Rows are numbered. After the first five, each row is followed by the numbers of the four nearest rows among all rows above it, by straight-line distance, nearest first.
In the rows, zero is written as 128.
0: [159 120 131 129 101 102 100 152 100 116 164 124 111 127 110  89 181  95
 125 160  95 165 140 121 160 210 107 117 148 129 155 115 135 126 115 110
 113  78  88 136 140 122 114]
1: [132  96 110 120  92 126 152 147 126 137 128  92 140  99 141  80 107 108
  86 142  89  96 189 156 163 170 125 103 140 159 133 171 126 133 131 171
 107  96 151 141 119 129 108]
2: [114 136 133 118 107 132 122 117 149 182 128  97 130 157 180 112 162 118
 167 125  89  70 124 147 104 137 108 121 137 130 161 144 109 136  96 137
 133 108 108 119 138 208 155]
3: [127 152 163 133 121 121 174 124 150 128 117 129 127  87  99 120  85 192
  94 136 137 148 115 102 134 100 147 163 143  91 154 114 134 122 175  85
 151 132 171 149 106 107 102]
4: [130 124 138  85 129  99 157 168 133 132  88 135 120 136 137 176 134 124
  56 119 145 131 180 147 141 139 121  67 135 119  83 158 114 144 161 124
 173 129 107 174  98  90 128]
5: [133 128 110 129 103 144 118 116 105 113 119 175 118 137 121 125 169 145
  70 162 175 122 147  98 106 149 128 124  88 160 165 109 150 101 137 122
 113 101 152 163 147 113 142] : 0 3 1 4
6: [120 149 137 143 145 101 137  96 154 140  90 155 108 139  72 155 116 164
 181 129 134  73  74 134 113   1 136 172 121  99 124 156 110 149 133 107
 161 157 169  55 123 129 133] : 3 2 5 4
7: [136 132 135 127 113  98 101 150 107 165 148 120 101 104 153 161  74 115
  94 109 125 152  95  71  90 131 140 153 164 109  94 136 127 122 166 109
  99 154  69 125 133 103 129] : 3 4 0 5
8: [134 100 124  86  72 105 109 101 118 128 136 114 121 161 107 151  70 106
  89 149 121 141 190 128 178 232 129  84 120 128  56 133  92 129 106 125
 160 118 131 130 136  69 147] : 4 1 0 5
9: [116  99 132 151 107 129 126 138 144 109 140  38 130 144 117  79 142  70
  52 156 127 115 158  99 211 128 153  66 108 105 191 138 108  86 131 149
  82 138 131 122 139  95 127] : 1 0 5 8
10: [140  83 143 119  69 129  77 123  85 101 165 164 153 111 136 131 103 106
 138 182 100 185 113 158 119  97 118 137 103 161 156 136  92 117 115 140
 114 153  91 147 141 110 115] : 0 5 7 1
11: [125 113 129 148 139 145 149 148  89 115 148 179 143 148 173  76 153 137
 142 173 117 137 128 156 112 171 112 110 139 176 167 102 128 136 119 111
 131  48 130 132 162 203 143] : 0 2 5 1
12: [130 170 153 133 145 119 162 132 110 137 121 121 138 146  82 111  73 145
  72 172 151 188 147 160 110 192 138 152 116 131  89 138 117 116 194 112
 111 111 136 170 118  69 150] : 3 4 5 8
13: [130 135 118 135 112 146  98  95 126  67 139 146 101  84  97 180 116 136
  91 143 179 137 129  92 154 136 139 102 138 132 171 121 121  78 154 167
 116  95 133 172 128  95 105] : 5 3 10 0
14: [134 118  98 157  70 121 138 170 125  73 124 164 132 117 103 151 124 179
  83 163 130 102 143 151 109 144 142 125 119 147 121 125 124 116 129 121
 211  62 145 191 134  95 107] : 5 13 4 3
15: [107 110 160  90  88 122 134 152 127 150 149 105 109  98 111 108  81 101
  84 160 105 141 128 197 134 128 103 123 130 124 147 130 136 146 124 130
 103 120  96 135 130 137 117] : 1 10 0 7
16: [101  94 138 123 156 118 118  82 105 151 159  77 113 163 120  95 111  70
 156 132  67 168  92  75 160 180 127 138 139  82 132 105 121 123 113 101
  73 158 108 132 144 152 138] : 0 7 15 2
17: [100 104 149 151 111  88 113 178 139  98 133 152 136 138 120 107 145 104
 101 187  94  85 132 180 151 124 122 106 121 155 178 135 145 159 129 133
 149  60 106 125 157 134 112] : 15 11 0 1
18: [128 180 126 107 157 113 167 160  99 154  80 147 175 158 122 123 178 149
 161 162 111 153 109 163  92 213  95 204 139 125 118 133 135 170  85 118
 152  74 129 141 127 174 176] : 11 2 0 12
19: [135 159 115 154 136 183 112 130 144  90 132 131 139 112  99 153  70 132
  71 156 159 146 172 154  93 206 117 135 125 126 129 150 146  93 167 149
  94  61 133 143 127 134 118] : 12 13 5 1
20: [123 142 118 113 156 132 144 127 134  68  95 135 122 176 126  90 204 117
 138 139 127  87 108 129 152 165 140  99 137 130 156  97 135 128 118 124
 119  86 168 120 145 152 135] : 11 5 17 0
21: [137 116 155 132 129  97  94  70  84 130 131 112 136 190  98 112  85  88
 127 160 112 175 111 151 159 198 125 106 113 127  88 101  92 130 140 115
  99 191 102 153 142  99 157] : 16 8 12 10
22: [105 139 183 168 209 135 160 100  90 144 142 146 159 143 112  49  71  89
 120 169 138 191  82 125 165 181 144 114 115 129 134 135 146 170 161  93
  57 144 191 104 131  86 151] : 12 21 16 3
23: [128 114 157  99 142 123 153 121 108 144 163 131 142  78 106 126  26 107
 126 130 131 184 134 117 133 194  83 143 120 119 109 131 114 128 126 101
  84 136  92 128 118 112 109] : 15 7 12 21
24: [134 146 151 135 163 151  96  68 124 177 147 121 107 190 141  91 176  97
 159 107 122 122 140  95 186 168 149 128 135 103 127  93 146  99  66 110
 119 155 116 119 134 188 117] : 16 2 20 0
25: [ 83  78 111 141  93 143 120 145 148 153 177  67 143 141  81  61  89  77
  81 187  85 119 185 122 228 182 118  66 136 122 101 163  77 139 163 148
 133 142  98 159 125  52 126] : 9 1 8 15
26: [121 117 152 108 166 144 142 153 128 173 162  75 133 105 156 103  91  26
  95 125  78 171 162 149 134 137 111 119 135 126  93 158 129 199 124  70
  80 109  78  84 145 144  98] : 15 23 16 1
27: [ 86 101 151 157  92 104  91 180 116 122 116 166 131 187  96 203 136 185
  39 130 126  87 122 109 147 118 144  85 145 125 138 104 133 161 103 117
 172 119  97 137 124  95 139] : 14 4 17 5
28: [105 101 120 106  51 116 102 114 145 159 185  89  90 126 139  84 104  55
 124 124 109 153 133 145 131 205 136  96 136 173 146 125 138  86  80 138
  70 128  88 167 117 158 147] : 15 0 1 16
29: [128  96  95 154 108  80 106  99 132 124 111 135 146 175 126 149 122 136
 136 110 107 148 126 104 156 164 151 104 142 125  96 110 105 111 142 115
 133 171 124 129 119  88 132] : 21 8 7 16
30: [166 179 134  86 134 132 188 150 114 113 140 109 154 115 112 112  97 136
 128 153  97 181 191 109  87 169  80 173 148 110  55 159 122 111 163 139
 109  96 147 150 119 131 119] : 12 23 19 1
31: [101 128 149 118 136 130 158 139 108 125 128  61 162 100 116 105  81  27
  85 187  96 160 154 135 159 116 112  96 118  99  94 170 138 173 156 132
  77 140  93 102 103  98  95] : 26 15 23 1
32: [133 139 142 126 153 165 179 153  93 125  97  76 145 129 149 138 102  68
  44 173 107 107 182 161 128 105 119  77 134  89 136 169 144 138 121 134
 116 115 127  63 115 161  96] : 31 1 15 26
33: [111  83 143 142 140 135 111  85 140 143 142  64  96 166 135 130  79  54
 121 136  85 146 150 125 163 162 123 113 119  98 142 163 140  87 135 122
  84 165 121  77 138 127 130] : 16 9 21 31
34: [118 149 160 131 169 161 156 147 126 172 118  69 147 132 122 159  66 134
  52 155 109 133 124 127 119 134 137 152 130  60 115 132 128 161 134  90
  82 148 145  24 120 156 100] : 32 26 31 33
35: [109 148 126 113 144 108 156 137 109 129 137 158 146  91 148 155 108 138
 109 107 107 158 125 148 113 134 142  91 121 150 101 136  95 135 169 118
 161 173 128 184 111  75 160] : 4 29 12 7
36: [140 116 112 124 140 126 161 136 120  94 132 104 138 113 122 153 133 132
 110 140 123 134 150 148 155 106 115 125 136 134 119 147 126 114 154 173
  82 107 152 101 130 102 100] : 1 13 15 32
37: [131 152 102 115 110 120 143 115 143 133 134  97 154 171 116 116  87 132
 129 161 181 135 154 108 124 214  86 139 133 128 116 156 131 103 135 137
 123 123 151 149 132 101 138] : 12 19 30 8
38: [133 168 150 132 190 158 184 154 103 158 139 103 129 151 143  83 120  82
  85 142 128 138 140 124 132 159 144  88 132  88 127 140 174 132 137 101
  62  99 121 106 123 141 123] : 32 26 34 31
39: [143  90 168 136 180 121 132  92 129 143 152  87 131 133 119 164 145  79
 165 127 135 144 126 128 151 117 135 108 127 123 147 132 140  99 127 119
 103 137 123 101 141 105 120] : 33 36 16 29
40: [159 152  72 104 168 175 158  98 131  79 156 136 120  91 141  80 142 149
 175  92 137 163 164 103  87 141 152 137 151 134  97 164 109 141 173 136
 138 135 140 146 103 129 159] : 30 35 36 37
41: [133 155 130 133 140 128 135 126 113  78 161 146  86  85 138 114 110 115
 122 108 172 140 130  88 129 171 157 137 160 147  81 125 147 114 150 131
 171 127 100 209 133  78 140] : 35 13 40 7
42: [152 111 134 136 109 109 142 101 122 128 116 143 141 134 100 142  63  95
  80  63 119 153 163 142 142 145 142 114 128 142 103 132 116 149 146 126
 146 128 129 173 129  56 131] : 35 29 4 8
43: [121 108 145 160  98 101 103  78 127 105 130  85  56 121  84 106 139  90
  83 147 109 109 110  93 176 152 182  96 125  94 157 105 150  86 181 138
 103 140 110 143 110  86 133] : 9 13 33 29
44: [133 198 134 183 134 116 172 194 129  97  87 167 142 181  92  85 212 162
  60 162 141  15 142 154 196 112 149 140 144 119 171 136 151 144 136 164
 139  15 198 140 178 113 120] : 20 17 14 5
45: [131 129 112 165  80 175  88 134 147  87 136 135 137 127 100 149 191 110
 148 159 100 139 139 157 186 109 139  82 125 159 137 143 154 143 155 152
 103  89 145 110 129 140 131] : 36 17 20 0
46: [118 116 145 143 134  80 154 108 101 144  98 170 153 137 159  82 184 150
 216 115  79 153  62 127 152 140 102 173 119 134 116 116 113 165  92 123
 141 168 150 130 102 140 162] : 18 29 2 20
47: [131 144 114  97 109  87 177 177 145 115 106 112 130 100 119 134  36 141
  63 145 144 107 159 120 119  74 130 132 140 140 116 149 126 139 180 123
 165 131 139 182  90  95 104] : 3 4 35 42
48: [124 152 140 120 168 145 182 172 115 146 112 128 147 123 135 108 147 136
  94 135 101 143 134 118 121 102 130 141 116 117 137  97 133 146 126 120
 115 119 115  89 150 134  90] : 38 36 34 32
49: [156 103 146 140 178 119 103  84 136 131 168  90 126 148 142 126 126  54
 113 100 121 126 133  67 123  86 132 116 122 100 111 104 126  92 187 121
  98 193 106 121 137  63 121] : 39 33 7 29
50: [107 163 134 114 172 153 161 170 124 133 101 125 155 117 116 101 133 141
 141 143  88 143 100 144 118 168  98 179 142 142 109 160 102 158 126 133
 131  67 137  83 127 117 119] : 48 18 36 30
51: [125  93 120 156  97  80 120 135 119  92 102 196 118 172  93 134 172 217
 117 199 137  65  99 171 174   1 165 104 135 165 151 128 107 160 139 118
 196 105 148 168 140  49 143] : 14 27 17 6
52: [149 153 157 125 145 121 161 130 114 160 135 128 144 108 104  77  70 144
 107 134 148 146  80 168 115 182  97 164 134 143 105 133 124 104 122 101
  99 120 124 113 110 162 123] : 23 50 15 12
53: [145 131 131 103 199 126 123  82 170 135 138  83  81 158 100 196 157  78
 113  74 140 171 167  29 145 156 166  89 143  55 122  83 152  66 131 115
 146 168 108 133 104 127 155] : 49 39 24 29
54: [127 115 119 116 131 142 162 184 152 138 145 135 124  91 148 123  84 154
  72 135 144 126 146 135 107 117 133 157 142 121  98 135 121 135 123 136
 137  71 131 141  97 138  82] : 47 48 36 15
55: [130 100 120  83  72 109 132 153 111 211 138  91 142 129 171  57 120 120
 199 121 117 114 138 154 165  89 137 112 119 137 118 153 122 148 121 128
 130 144  93  92 103 140 106] : 2 15 1 48
56: [141 148  88 107  55 134  81  90 173 136 142 114 142 168  91 158  73 106
 107 139 168 120 135 121 144 240 148 115 151 131 115 114 121  81 146 151
 117 120 145 164 111 109 143] : 37 8 29 19
57: [115 114 174 139 113  91 107 117 117 108 135 117  89 169 121 174 122 115
 108 102 132 142 126  82 108 179 141 127 132 125 101 105 127 127 116 111
 148 167  63 184 131 123 140] : 29 7 41 21
58: [ 85 105 118 136 129 117  90 122 129  78 110 125 127 169 126 152 186  71
 106 114 138 145 117 109 182 116 179  46 149 120 135 112 118 142 129 127
 110 149 148 172 148 109 130] : 29 20 45 39
59: [132  93 151 116 160 139 125  88  83 119 181  62 118 124 145 102 118  65
 131 142 100 194 166 107 166 180 136  83 156 109 123  97 157 158 146 134
  66 156 106 108 113 115 113] : 16 33 39 31
60: [129 100 129 127 118 147  97  90 154 154 138  93  82 118 120  94 116  91
 160 134  81 108 123 144 198 143 134  83 100 101 145 152  80 120 143 139
  86 172 132  83 110  92 146] : 33 39 43 9
61: [107 128 108 108  99 157 147 142 131 161 151 113 140 102 129  63 115  98
 126 135 125  83 156 126 153 104 135  69 119 177 184 114 122  95 106 152
 116 123 111 145 101 108 126] : 1 15 55 9
62: [131 134 137 136 133 110 140 151 118 152 166  89 140 138  84 139 103 134
 134 166 173 150 125 127 119 178 112 181 161 110 119  90 138  95 129 135
  83 153 125 112 122 101 107] : 37 52 23 36
63: [126 173 123 142 144  57 182 171 162 120  96 142  74 153 136 137 180 220
 115 112 169  51 100 159 129  30 136  31 117 132 113 182 126 110 167 144
 179 109 176  94 118  63 126] : 51 6 4 36
64: [159 108 112  98 106 132 119  92 149 158 143  93 127 115  97 128  45 124
  82 157 145 133 182 110 139 236 135  93  90 108  71 128 109  66 148 144
 111 166 148 154 131  58 142] : 8 56 37 12
65: [141 160  92 152 143 169 175 124 103 149 100 206 145  94 167  30 177 155
 202 132 121 157  99 110 112 104  76 133 161 226 174 124  97 148  98 103
 153  82 132 129 143 152 129] : 11 46 50 48
66: [148 192 142 119 203 177 190 170 136 162 113  58 157 133 145  44 176  93
 112 131 108 102 156 104 145 132 139 122 143  83 119 127 140 152 110 123
 118 109 161 109 128 134 154] : 38 48 50 20
67: [ 95  70 134 127  62 118  78 121 102 114 144 164 130 150 125 225 143 102
 106 139 116 149 165 158 168 134 160 104 122 144 149 156 134 153 130 125
 123 145  97  97  96 137 129] : 45 10 29 27
68: [ 82  79 175 147 122  57 140 153 145 200 108 121 103 155 129  83 124 184
 180 113  79  65  51 117 124  21 120 169 163 132 163 120 135 122 115  84
 138 216 137 137 116  96 109] : 6 46 55 3
69: [109 152 100 124 113 109 127 110 188 138 106  90 114 120 115  95 130 155
 110 130 144  42  93 129 134   6 139 133 120  85 155 128 128 121 149 153
 115 136 185  46 104 144 107] : 6 36 3 48
70: [140 110 155 104  97 139  97 101 130 167 110  52 110 140 148  93 136  84
 150 132 103 127 149 136 153 165 140 112 115  94 160 117 103  74  69 127
  87 140 106  92 117 138 113] : 33 60 24 39
71: [143 114 138 134 103 139 122 134 137 104 110 134  84 141  87 146 119 151
 119 123 140 118 131  96 140 143 149 107 120  92 145 158 151 100 110 104
 133 108 117 142 135 106 120] : 13 5 57 29
72: [125 160 163 112 105 158 143 128 146 144 146 135 153  83 147 102  70 145
  89 113 140 135 143 159  76 136  75 183 144 129 107 117 154  98 139 114
 146 103  97 108 117 139  85] : 54 52 15 23
73: [141 145 150 130  69  77 139 141 135 141 125 170 124 140 104 118 128 184
 114 126 153  71 103 110 152 117 121  90 125 123 138 140 130 110  99 114
 189 139 147 160 136 101 120] : 71 14 27 3
74: [153 116 127 138 110  86 113 171 108  93 114 134 168 124 128 166  59 115
  85 128 130 164 152 131 136 180 145 141 151 129  88 141 125 149 141  98
 157 138  86 160 131  48 150] : 42 35 29 4
75: [123 175 124 141 125 126 131 108 150 111 122 146  92 136  94 188 151 130
 110 143 116  81 149 151 144 100 166 139 112 116 136 150 141 146 167 143
 157  56 145 109 130 111 126] : 71 36 45 17
76: [119 107  80 153 107 222 101  87 118 103 136 184 162  83 140 152 162 125
 153 136 134 126 119  93 166 101 150  97 114 165 162 144 131 145 107 144
 119  83 112 193 127 123 133] : 45 13 5 61
77: [110 154 124 127 184 128 190 188 140 139 106  94 139 126 150 112 183 119
 132 112 103  99 153 156 136 104 106 121 142  85  97 149 159 146 151 140
 144  85 130  68 136 102 123] : 48 66 50 36
78: [134  63  87 108  43 142  85 135 142 147 163  68 114  65 176  58 122  84
 154 145  95 124 111 110 152  68 130  72 106 144 187 122 141  55  86 155
 100 132  90  91  94 179 105] : 61 70 55 28
79: [157 130 125 151  94 112 180 116 174 148 110 116  90 128  90 139  91 147
 112 130 171 110 106 136 136  61 141 130 135 117 141 143 118 110 189 162
 136 144 181 174 122  81  94] : 3 47 36 73
80: [112 123 135 115  96  97 119 186 149 138 127 162 138 214 138  99 214 152
 145 156 107  74 127 202 180 120 106 115 149 115 123 143 100 179  65 134
 181 108 141 106 162 160 156] : 17 2 20 73
81: [130 100 140 123  76 151  98 108 116 155 167 102 122 142 130  68 108  64
 101 162 120 157 148  86 172 191 109  82  99 157 149 141 137  92 105 119
  69 109  62 167 109 131 103] : 28 0 70 61
82: [165 164 142 116 183 128 158 159  68 155 149 130 142  91 143  84 131 131
 117 128 118 169 146 133 127 162 135 148 128 100 113 108 115 127 145 107
  77 140 137 161 130 137 141] : 48 38 52 30
83: [116 113 132 135  91 128 122 148  91 109 138 135 148 118 128  83  77 128
 142 169 111 137  94 145 138 118 153  82 112 185 181 143 136 117 173 135
 105 127 146 139 108  69  95] : 61 10 36 15
84: [108 123 105 148 160 112 130 159 127 107 169 131  82 127 122 141 173  46
  90 126 131 132 119  62 121 140 138 102 127  86 179 102 147 154 140  65
 104 138 100 184 161 116 123] : 58 57 71 0
85: [103  78 122 136 179 154 130 137 124  94 127 133  94 168 109 135 192 112
 104 100 149 149 136 108 157 123 177 102 155 121 141  86 146 143 125 147
 143 133  91 205 157 120 123] : 58 84 57 71
86: [153 125 135 110 122 127 112 124  86 161 154  70 130 129 114 108  84  66
 126 149 127 177 161  95 171 165 121  83 136 115 114 155  81 122 140 131
 100 175 114 158 120 102 113] : 59 21 81 23
87: [102 107 180 144 187 191 102 127 114 146 122  97 115 144 155 108 141  69
 198 148  68 107 100 166 142 110 123 127  90 114 135 146 168 159 120 145
  97 102 107  36 138 154 155] : 39 2 33 60
88: [128 142 116 140  94  88 119 168 160 124 151 110 116 151 126 167 140  88
 102 137 105 105 149 129 194  94 137  81 130 122 132 130  98 125 173 162
 146 151  86 168 122 125  96] : 4 58 36 29
89: [106 102 141 147 142 104 102 132  85 110 187 118  96 159 118 169 148  71
  70 148 123 125 138 115 155  67 181  86 117  88 142 130 146 116 131 104
 101 127  73 164 157 112  99] : 84 58 88 85
90: [107 125  92 146 137 161  83 154 151 129 127 101 129 149 152  99 181 108
 133 110 114  80 176  85 160  98 165  89 131  79 140 109 154  92 125 127
 109 153 153 118 135 189 133] : 24 20 58 2
91: [132 158 121 146  86 101 150 159 138  84 115 120 170 164  86 131 129 151
  76 184 126  75 134 180 163 126 110 110 138 116  84 146 105 147 117 130
 151  94 116  75 134 116 116] : 17 36 75 14
92: [137 133 150 156 123  88 145 156 126 104  88 134 132 170 127 166 115 169
  71 175 124  62 129 156 132 125 120 105 128 128 104 175 129 206 173 101
 136 146 131 113 148  63 135] : 91 4 27 75
93: [137 149 150 159 146 142 127 115  79 148 116 197 139 164 153 133 200 150
 183 108 106 129  63 133 107 143 100 148 150 145 166  93 150 131  47 114
 128 112 135 151 129 179 165] : 46 11 18 2
94: [133  73 113 120 105 101 122 117  78  92 160 131 107 119 131 129  88  93
  93 152 163 155 152 124 137  63 163  84 106 156 121 105 120 180 186 131
 131 128  93 175 150  42 105] : 42 89 83 10
95: [110 125  85 162 110 158 113  71 144 130 129 129 140 129 130 164 117 128
 123 147 129 145 117 117  95 142 123 152 128 126 133 127 115 101 111 150
 174 130 128 101 128 140 123] : 29 71 37 36
96: [ 98 106 162 120 153 139 138 108  98 148 161 106 110  93 143 126  90 119
 160 128 119 191 103 144 140 152 129 114 137 174  98 105 122 164 106 127
  89 150 124  78 119 142 157] : 23 59 39 52
97: [138 128 146 128  85 113 135 101  95 135 163  83 133 149 106 111  38 117
 113 152 136 154 132 123 172 219 126  96 122 118 101 147  94 138 154 167
 124 193 121 132 113  34 119] : 86 64 21 8
98: [147 134 130 142 108 102 142 138 131 111 118 135 129 159 127 166  83 154
  97 173 127  70 118 142 125  89 117 168 138 117 128 140 146 166 149 130
 144 130 143  82 110 118 109] : 92 91 75 36
99: [120 119 116 161 172 134 164  85 108  71 104 116 130 128  93  88 149 194
 132 167 155 124  90 108 151  74 150 145 116 112 195 155 149 118 187 118
 116 130 201 168 117  38 140] : 3 79 83 36
100: [103 104 177 159 110 109 126 101 133 109 166 159 103 137 138 111 107 185
  98 145 129 139 133 117 126 133 142 105 111 110 128 125 125 113 143  98
 124 125 107 116 107  71 128] : 71 29 3 73
101: [114 202 129 125 136 186 165 119 148 104 147 104 133 111  87 152  93 160
  52 146 171 121 171 150 112 138 156 136 154 118 102 154 121 104 217 158
  96 115 142 127 122 110  89] : 19 36 12 54
102: [156 148 138 143 127 202 149 121 134 101 130 133 169 138 115 124  63 133
 122 134 164 168 147 140 115 160 137 115 153 128 102 165 115 131 197 151
 117 154 111 160 133  91 139] : 12 101 19 37
103: [131 115 114 102 136 126 163 204 166 126 123 128  95  92 104 144  66 134
  67  96 135 116 191 133  89  67 157  70 132  89 103 146 129 173 169 125
 156 119  80 135 111  92 115] : 47 4 54 42
104: [ 99  98 148 105 133 100 122 156 141 120 115 118 127 140 139 174 112 120
 126 109 108 111 158 153 113  91 167  72 144 114  93 154 128 158 153 143
 146 157 105 139 155 115 111] : 4 88 103 35
105: [132 136 148 136 112 110 121 125 131 151 161 101 131 114 139 119 142  96
 133 139 124  81 144 119 162  97 166  88 133 103 132 130 152 139 132 116
 108 148 122 129 120 137 107] : 39 88 90 104
106: [136 114 129 120  98 120 167 186 141 122 131 135 131  89 110 153  56 138
  65 128 163 121 164 166  82 104 128 124 149 142 105 106 101 121 174 159
 149 131  91 166  90 109 129] : 47 54 103 4
107: [109  73 153 111 163 133 122 146 112 133 172  71 110 131 120 135  99  18
  59 156  93 201 118 129 190 133 125  53 140 124 139 113 139 144 177 108
  75 177  76 134 120  89  96] : 59 31 86 33
108: [126  97 143 121 116 105  91  80 121 140 106 103 146 152  87 115  89 112
 136 148 152 189 116 122 146 187 128 132 122 137 115 121 119 116 155 133
 124 177 119 161 152  75 122] : 21 29 97 86
109: [126 117 124 104 120  71 118 129 154 168 135 104  90 153  75  78 128 126
 152 134 121 159 134 112 171 147 131  92 151 104 106 134 129  99 105 100
 114 196  96 169 132  44 155] : 108 29 86 21
110: [114 172 179 154 155 145 162 119 118 139 114  86 133 124  56 155  48 142
  85 204 174  98 102 145 106 191 137 166 125 115 120 112 146 132 155 124
  80  88 162  58 146 136  96] : 34 62 52 19
111: [128  86  95 133 116 101 104 152 116 126  95 165  97  96 170 166  96 196
 154 107 146 131 151 124  93  25 128 136 110 158 103 165 120 147 148 118
 158 137 111 169 107  91 125] : 104 35 47 106
